Here is a tiny trained network, its code and every weight. The questions are about switching its units off for an input and a class, where a switched-off unit gives its printed mean instead of its output.

import numpy as np


def w(rows, s, z=0):
    codes = np.array(rows[::2]) - 128.0
    scale = np.full(codes.shape[1], s)
    scale[-1] = z or s
    return codes * scale


def f(y):
    return y / 2 * (1 + np.tanh(0.7978845608 * (y + 0.044715 * y**3)))


def log_softmax(a):
    a = a - a.max(-1, keepdims=True)
    return a - np.log(np.exp(a).sum(-1, keepdims=True))


def net(x, mask):
    res = np.array(x, float).reshape(1, 8) / 4 @ E
    y = f(res @ A[0][:, :-1].T + A[0][:, -1])
    res = res + np.where(mask, y, B[0][:, -1]) @ B[0][:, :-1]
    return log_softmax(res[-1] @ U[:, :-1].T + U[:, -1])


A, B = {}, {}
E = w([
[173,86,217,79,70,37,213,117,109],'x0',
[179,171,80,32,183,106,153,254,136],'x1',
[129,126,126,126,123,130,127,130,126],'x2',
[59,189,43,99,68,98,204,83,170],'x3',
[131,128,125,132,130,127,131,127,122],'x4',
[126,128,129,127,124,131,128,130,126],'x5',
[206,168,140,207,56,176,175,185,207],'x6',
[180,242,142,110,89,109,48,80,83],'x7',
],0.0087)
A[0] = w([
[150,201,147,89,120,104,78,90,75,76],'n0',
[64,131,153,190,113,179,88,80,121,108],'n1',
[154,166,120,194,103,187,131,164,172,85],'n2',
[51,116,142,76,190,119,108,100,90,113],'n3',
[89,126,150,202,94,129,131,54,151,113],'n4',
[86,98,170,187,82,146,122,69,109,81],'n5',
[95,172,44,112,73,82,178,106,159,90],'n6',
[122,128,158,99,74,76,189,125,104,73],'n7',
[69,40,119,134,164,158,200,160,150,113],'n8',
[211,81,185,136,144,126,78,139,99,82],'n9',
[158,157,49,83,195,145,119,196,151,106],'n10',
[187,151,144,192,41,152,170,166,170,100],'n11',
[105,52,125,181,89,150,136,80,137,96],'n12',
[181,149,155,190,76,169,154,190,196,68],'n13',
[66,171,52,111,91,129,169,91,155,97],'n14',
[74,149,91,110,65,96,164,108,161,76],'n15',
[170,109,190,160,163,140,82,166,107,90],'n16',
[96,111,128,66,152,98,92,105,106,71],'n17',
[190,213,136,116,80,137,68,82,99,81],'n18',
[93,112,123,87,147,97,114,109,64,76],'n19',
[60,90,105,78,188,77,82,87,73,102],'n20',
[95,80,113,107,166,120,135,110,112,78],'n21',
[63,176,19,178,202,254,30,136,150,12],'n22',
[164,92,206,87,91,65,154,125,115,2],'n23',
[142,165,105,40,157,115,170,214,139,103],'n24',
[167,55,179,158,183,167,77,160,108,102],'n25',
[89,120,135,170,105,147,99,39,133,116],'n26',
[99,54,113,157,169,147,182,164,177,57],'n27',
],0.009,0.0037)
B[0] = w([
[67,155,115,161,111,75,125,164,190,177],'n0',
[176,124,159,95,125,103,115,161,98,201],'n1',
[149,94,77,144,100,137,145,71,152,187],'n2',
[162,92,50,170,112,150,119,63,164,188],'n3',
[193,125,142,87,151,112,74,161,116,213],'n4',
[212,143,158,70,140,110,57,166,113,203],'n5',
[76,152,147,118,189,205,106,110,54,209],'n6',
[113,91,185,150,117,139,188,110,100,173],'n7',
[53,200,123,163,97,48,87,193,182,196],'n8',
[71,146,146,139,179,196,142,127,99,182],'n9',
[197,114,170,71,125,95,90,168,86,194],'n10',
[144,66,43,149,122,128,113,48,179,212],'n11',
[169,166,154,71,135,93,87,178,121,195],'n12',
[153,96,46,149,127,150,120,67,159,203],'n13',
[91,144,165,133,198,216,117,107,94,211],'n14',
[81,146,134,117,176,189,124,113,80,189],'n15',
[90,154,131,138,186,199,124,115,93,175],'n16',
[160,116,71,161,108,140,121,100,172,163],'n17',
[22,199,104,173,100,58,120,212,201,191],'n18',
[153,104,89,157,109,144,115,94,187,166],'n19',
[175,88,62,168,127,144,134,74,163,207],'n20',
[131,135,79,151,122,111,135,119,171,154],'n21',
[110,43,220,132,54,86,255,110,85,248],'n22',
[119,75,193,118,72,104,230,98,82,179],'n23',
[227,142,166,41,133,104,40,158,89,193],'n24',
[62,164,134,126,174,198,118,115,90,192],'n25',
[177,146,148,79,131,116,100,157,111,207],'n26',
[74,193,117,163,110,88,109,195,172,180],'n27',
],0.0086,0.012)
U = w([
[227,144,155,72,142,98,75,148,92,252],'0',
[167,92,31,154,122,148,133,57,159,127],'1',
[64,163,147,129,202,230,132,106,74,1],'2',
[125,81,199,125,74,86,247,107,84,209],'3',
[54,207,111,155,107,53,111,173,178,38],'4',
],0.014,0.00071)

Each question gives the input, the list of numbers given to net, and the class t.
The units are the neurons (one row each of A and B). Each row of codes is followed by its name. A weight is (code - 128) times the scale printed after its matrix; where a second scale follows, it is the last column's (A, B and U).
mask holds one flag per neuron, in row order. A switched-off neuron (its flag False) gives its mean, the last column of its row in B, instead of its output. The means were averaged over made-up inputs and are rounded, as every weight is.
A unit's drop is (log p(t) with every unit on - log p(t) with that unit switched off) / (log p(t) with every unit on - log p(t) with every unit switched off).
The circuit of an input: a set's keep is (log p(t) with only the set's units on - log p(t) with every unit switched off) / (log p(t) with every unit on - log p(t) with every unit switched off). Starting from the 12 units with the biggest drops (on a tie, the unit counted first), units are removed one at a time, each time the one whose removal leaves the highest keep (on an exact tie, the one counted first), for as long as the keep stays at least 0.8.
circuit, biggest first: the units of the circuit, biggest drop first
most important unit: the unit with the biggest drop
top k neurons: the k neurons with the biggest drops, biggest first
drop of u: that unit's drop, to one decimal
input [-5,1,-4,4,0,-8,7,7], class 1: most important unit -> n11
input [4,-7,-1,7,-6,5,-1,-3], class 0: top 3 neurons -> (n5; n4; n12)
input [8,1,-1,1,-3,-5,7,7], class 3: top 4 neurons -> (n23; n7; n20; n3)
input [-7,3,-4,8,0,-7,5,-8], class 2: top 2 neurons -> (n14; n6)
input [4,-2,4,-6,-7,5,5,-5], class 2: top 3 neurons -> (n25; n9; n16)
input [-4,7,8,1,6,-7,-8,-1], class 1: top 2 neurons -> (n20; n3)
input [-1,2,2,7,8,7,-1,-7], class 2: top 3 neurons -> (n14; n6; n15)
input [7,-7,8,-7,-7,-6,3,-8], class 4: top 2 neurons -> (n8; n27)
input [-2,5,3,-1,1,3,-4,-6], class 4: top 2 neurons -> (n8; n27)
input [-1,-8,0,8,-3,2,1,8], class 0: top 3 neurons -> (n4; n5; n26)
input [-5,0,-7,4,-5,-1,-1,5], class 3: top 2 neurons -> (n22; n8)
input [2,-1,2,4,-4,2,4,-8], class 4: drop of n8 -> 0.1
input [-7,6,6,8,-1,-5,5,6], class 2: drop of n14 -> 0.8
input [7,-1,6,-8,-2,-4,0,6], class 2: circuit, biggest first -> (n9)
input [0,-6,-2,-3,4,2,-4,-6], class 0: drop of n5 -> 0.3
